Below are the code and all the weights of a small trained network. Each question names an input and a class and asks about switching units off, where a switched-off unit gives its printed mean instead of its output.

import numpy as np


def w(rows, s, z=0):
    codes = np.array(rows[::2]) - 128.0
    scale = np.full(codes.shape[1], s)
    scale[-1] = z or s
    return codes * scale


def f(y):
    return y / 2 * (1 + np.tanh(0.7978845608 * (y + 0.044715 * y**3)))


def log_softmax(a):
    a = a - a.max(-1, keepdims=True)
    return a - np.log(np.exp(a).sum(-1, keepdims=True))


def net(x, mask):
    res = np.array(x, float).reshape(1, 4) / 4 @ E
    y = f(res @ A[0][:, :-1].T + A[0][:, -1])
    res = res + np.where(mask, y, B[0][:, -1]) @ B[0][:, :-1]
    return log_softmax(res[-1] @ U[:, :-1].T + U[:, -1])


A, B = {}, {}
E = w([
[148,75,27],'x0',
[2,179,147],'x1',
[87,74,91],'x2',
[193,233,73],'x3',
],0.0076)
A[0] = w([
[139,173,140,89],'n1',
[162,118,193,170],'n2',
[137,74,59,49],'n3',
[155,115,133,205],'n4',
[152,148,146,246],'n5',
[192,162,98,195],'n6',
[162,62,102,187],'n7',
[106,186,115,170],'n8',
[70,101,141,133],'n9',
[146,145,87,110],'n10',
[65,103,118,169],'n11',
[164,152,250,187],'n12',
[150,148,87,113],'n13',
[122,127,81,177],'n14',
[49,106,115,171],'n15',
[159,47,61,216],'n16',
[169,134,239,121],'n17',
[160,127,115,214],'n18',
[161,155,146,254],'n19',
[73,210,111,137],'n20',
],0.016,0.0057)
B[0] = w([
[161,158,94,150],'n1',
[111,174,119,177],'n2',
[163,120,78,178],'n3',
[98,103,109,172],'n4',
[91,139,82,195],'n5',
[112,123,114,223],'n6',
[115,114,32,213],'n7',
[87,118,25,183],'n8',
[132,137,190,185],'n9',
[174,106,152,152],'n10',
[116,144,208,197],'n11',
[157,254,119,233],'n12',
[152,139,100,157],'n13',
[168,73,140,168],'n14',
[122,106,177,213],'n15',
[122,48,40,255],'n16',
[160,240,127,198],'n17',
[98,108,106,184],'n18',
[92,122,92,207],'n19',
[75,173,57,208],'n20',
],0.009,0.0094)
U = w([
[60,42,73,145],'0',
[254,203,119,169],'1',
[84,176,45,154],'2',
[181,198,196,85],'3',
[242,111,156,2],'4',
[76,136,96,122],'5',
[24,131,141,179],'6',
[149,92,46,54],'7',
],0.0094,0.0098)

Each question gives the input, the list of numbers given to net, and the class t.
The units are the neurons (one row each of A and B). Each row of codes is followed by its name. A weight is (code - 128) times the scale printed after its matrix; where a second scale follows, it is the last column's (A, B and U).
mask holds one flag per neuron, in row order. A switched-off neuron (its flag False) gives its mean, the last column of its row in B, instead of its output. The means were averaged over made-up inputs and are rounded, as every weight is.
A unit's drop is (log p(t) with every unit on - log p(t) with that unit switched off) / (log p(t) with every unit on - log p(t) with every unit switched off).
The circuit of an input: a set's keep is (log p(t) with only the set's units on - log p(t) with every unit switched off) / (log p(t) with every unit on - log p(t) with every unit switched off). Starting from the 12 units with the biggest drops (on a tie, the unit counted first), units are removed one at a time, each time the one whose removal leaves the highest keep (on an exact tie, the one counted first), for as long as the keep stays at least 0.8.
circuit, biggest first: the units of the circuit, biggest drop first
most important unit: the unit with the biggest drop
top k neurons: the k neurons with the biggest drops, biggest first
drop of u: that unit's drop, to one decimal
input [-6,1,-4,0], class 1: circuit, biggest first => (n12)
input [7,3,-4,-1], class 0: circuit, biggest first => (n12 n17)
input [4,6,1,-7], class 6: circuit, biggest first => (n11 n9)
input [-1,2,0,-2], class 3: top 2 neurons => (n16 n7)
input [-3,0,-8,-2], class 1: circuit, biggest first => (n12 n17)
input [-8,2,3,1], class 1: circuit, biggest first => (n12 n16)
input [3,-5,5,5], class 0: circuit, biggest first => (n12 n16)
input [-7,1,-1,-1], class 1: circuit, biggest first => (n12 n17)
input [8,7,1,-5], class 6: top 4 neurons => (n11 n9 n15 n8)
input [5,6,4,-5], class 6: top 2 neurons => (n11 n9)
input [5,-5,0,4], class 7: top 2 neurons => (n3 n13)
input [-4,-1,-5,1], class 1: top 4 neurons => (n12 n17 n16 n7)
input [1,-4,-3,1], class 0: top 3 neurons => (n12 n17 n20)
input [1,-5,-3,3], class 7: most important unit => n20
input [-8,-6,8,-5], class 1: top 2 neurons => (n17 n12)
input [5,-6,-8,1], class 0: drop of n12 => 0.2
input [-4,-6,-8,-6], class 1: drop of n17 => 0.2
input [6,8,-3,-4], class 6: drop of n17 => 0.0
